Here is a tiny trained network, its code and every weight. The questions are about switching its units off for an input and a class, where a switched-off unit gives its printed mean instead of its output.

import numpy as np


def w(rows, s, z=0):
    codes = np.array(rows[::2]) - 128.0
    scale = np.full(codes.shape[1], s)
    scale[-1] = z or s
    return codes * scale


def norm(h):
    return h / np.sqrt((h * h).mean(-1, keepdims=True) + 1e-5)


def f(y):
    return y / 2 * (1 + np.tanh(0.7978845608 * (y + 0.044715 * y**3)))


def log_softmax(a):
    a = a - a.max(-1, keepdims=True)
    return a - np.log(np.exp(a).sum(-1, keepdims=True))


def net(x, mask):
    res = np.array(x, float).reshape(1, 5) / 4 @ E
    u = 0
    for l in range(2):
        y = f(norm(res) @ A[l][:, :-1].T + A[l][:, -1])
        res = res + np.where(mask[u : u + 16], y, B[l][:, -1]) @ B[l][:, :-1]
        u += 16
    return log_softmax(norm(res)[-1] @ U[:, :-1].T + U[:, -1])


A, B = {}, {}
E = w([
[72,45,171,26],'x0',
[160,188,232,72],'x1',
[230,76,174,108],'x2',
[48,212,2,121],'x3',
[19,165,226,200],'x4',
],0.0075)
A[0] = w([
[54,127,170,65,104],'0.n0',
[162,137,130,128,91],'0.n1',
[142,92,181,190,89],'0.n2',
[213,92,105,77,82],'0.n3',
[109,76,77,173,74],'0.n4',
[127,123,163,138,88],'0.n5',
[51,139,87,152,102],'0.n6',
[160,237,50,68,154],'0.n7',
[94,126,42,176,39],'0.n8',
[191,106,91,136,162],'0.n9',
[124,3,182,83,96],'0.n10',
[116,104,105,133,60],'0.n11',
[81,138,30,192,3],'0.n12',
[108,181,201,171,60],'0.n13',
[253,45,81,99,11],'0.n14',
[71,113,161,115,120],'0.n15',
],0.013,0.0057)
B[0] = w([
[60,106,180,139,180],'0.n0',
[123,144,127,125,128],'0.n1',
[163,128,169,167,161],'0.n2',
[166,156,98,91,205],'0.n3',
[126,154,117,110,148],'0.n4',
[121,117,144,132,128],'0.n5',
[93,101,100,140,188],'0.n6',
[103,203,195,156,254],'0.n7',
[132,144,69,157,176],'0.n8',
[122,173,126,61,194],'0.n9',
[120,101,121,56,210],'0.n10',
[140,130,99,122,115],'0.n11',
[114,133,37,152,188],'0.n12',
[111,124,131,159,178],'0.n13',
[246,78,102,74,225],'0.n14',
[76,72,154,153,157],'0.n15',
],0.011,0.0068)
A[1] = w([
[138,149,85,93,53],'1.n0',
[141,59,132,79,136],'1.n1',
[246,79,109,84,1],'1.n2',
[146,111,144,164,111],'1.n3',
[95,71,130,148,127],'1.n4',
[128,165,142,116,44],'1.n5',
[73,120,113,91,44],'1.n6',
[106,158,84,125,135],'1.n7',
[103,169,112,138,69],'1.n8',
[163,200,108,113,113],'1.n9',
[88,88,141,115,64],'1.n10',
[46,101,146,68,40],'1.n11',
[161,90,166,123,119],'1.n12',
[145,121,186,195,155],'1.n13',
[90,158,7,167,17],'1.n14',
[203,62,92,103,113],'1.n15',
],0.016,0.0058)
B[1] = w([
[146,156,149,151,150],'1.n0',
[186,86,199,89,203],'1.n1',
[180,119,19,68,255],'1.n2',
[167,115,130,163,130],'1.n3',
[148,119,148,132,163],'1.n4',
[113,133,143,112,120],'1.n5',
[93,78,145,158,136],'1.n6',
[91,87,103,125,179],'1.n7',
[127,100,101,84,151],'1.n8',
[67,167,128,73,206],'1.n9',
[123,115,173,118,143],'1.n10',
[94,98,170,131,178],'1.n11',
[150,93,90,136,170],'1.n12',
[181,151,89,152,200],'1.n13',
[98,93,5,167,241],'1.n14',
[161,156,93,54,226],'1.n15',
],0.012,0.0065)
U = w([
[152,37,212,85,177],'0',
[60,148,7,181,200],'1',
[131,212,107,76,33],'2',
[220,147,158,251,90],'3',
[243,115,79,12,212],'4',
[105,241,165,115,62],'5',
[121,180,136,189,2],'6',
[17,101,170,154,143],'7',
],0.022,0.0048)

Each question gives the input, the list of numbers given to net, and the class t.
The units are the neurons (one row each of A and B). Each row of codes is followed by its name. A weight is (code - 128) times the scale printed after its matrix; where a second scale follows, it is the last column's (A, B and U).
mask holds one flag per neuron, layer by layer. A switched-off neuron (its flag False) gives its mean, the last column of its row in B, instead of its output. The means were averaged over made-up inputs and are rounded, as every weight is.
A unit's drop is (log p(t) with every unit on - log p(t) with that unit switched off) / (log p(t) with every unit on - log p(t) with every unit switched off).
The circuit of an input: a set's keep is (log p(t) with only the set's units on - log p(t) with every unit switched off) / (log p(t) with every unit on - log p(t) with every unit switched off). Starting from the 12 units with the biggest drops (on a tie, the unit counted first), units are removed one at a time, each time the one whose removal leaves the highest keep (on an exact tie, the one counted first), for as long as the keep stays at least 0.8.
units of the circuit, in order: the units of the circuit, biggest drop first
top k neurons: the k neurons with the biggest drops, biggest first
k most important neurons of layer l: the k neurons of layer l with the biggest drops, biggest first
drop when u is switched off: that unit's drop, to one decimal
input [0,6,-7,6,-8], class 5: units of the circuit, in order => [0.n7]
input [-1,6,-1,2,-5], class 5: units of the circuit, in order => [0.n7, 1.n2]
input [5,-2,1,5,0], class 1: units of the circuit, in order => [1.n14, 0.n10]
input [2,-8,2,4,-5], class 1: 2 most important neurons of layer 0 => [0.n12, 0.n8]
input [3,-1,1,8,-8], class 1: top 2 neurons => [0.n7, 1.n14]
input [1,3,6,-5,5], class 0: top 3 neurons => [0.n10, 0.n14, 0.n7]
input [3,7,-5,-3,-2], class 7: units of the circuit, in order => [0.n14, 0.n0]
input [0,4,2,8,4], class 5: 2 most important neurons of layer 1 => [1.n14, 1.n2]
input [7,0,3,7,-1], class 0: top 2 neurons => [1.n14, 0.n12]
input [-6,4,0,1,3], class 5: top 3 neurons => [1.n14, 0.n15, 0.n14]
input [-3,-5,8,-1,5], class 3: top 3 neurons => [0.n14, 0.n2, 0.n3]
input [6,1,-6,-5,4], class 7: top 2 neurons => [0.n14, 0.n0]
input [-5,-4,-3,1,-8], class 1: 2 most important neurons of layer 0 => [0.n7, 0.n12]
input [4,5,5,2,5], class 0: top neuron => [0.n7]
input [2,-7,6,6,0], class 1: drop when 1.n6 is switched off => 0.0
input [-2,3,-2,8,-4], class 1: drop when 1.n14 is switched off => 0.1
input [3,4,-4,-1,-4], class 7: drop when 1.n14 is switched off => -0.1
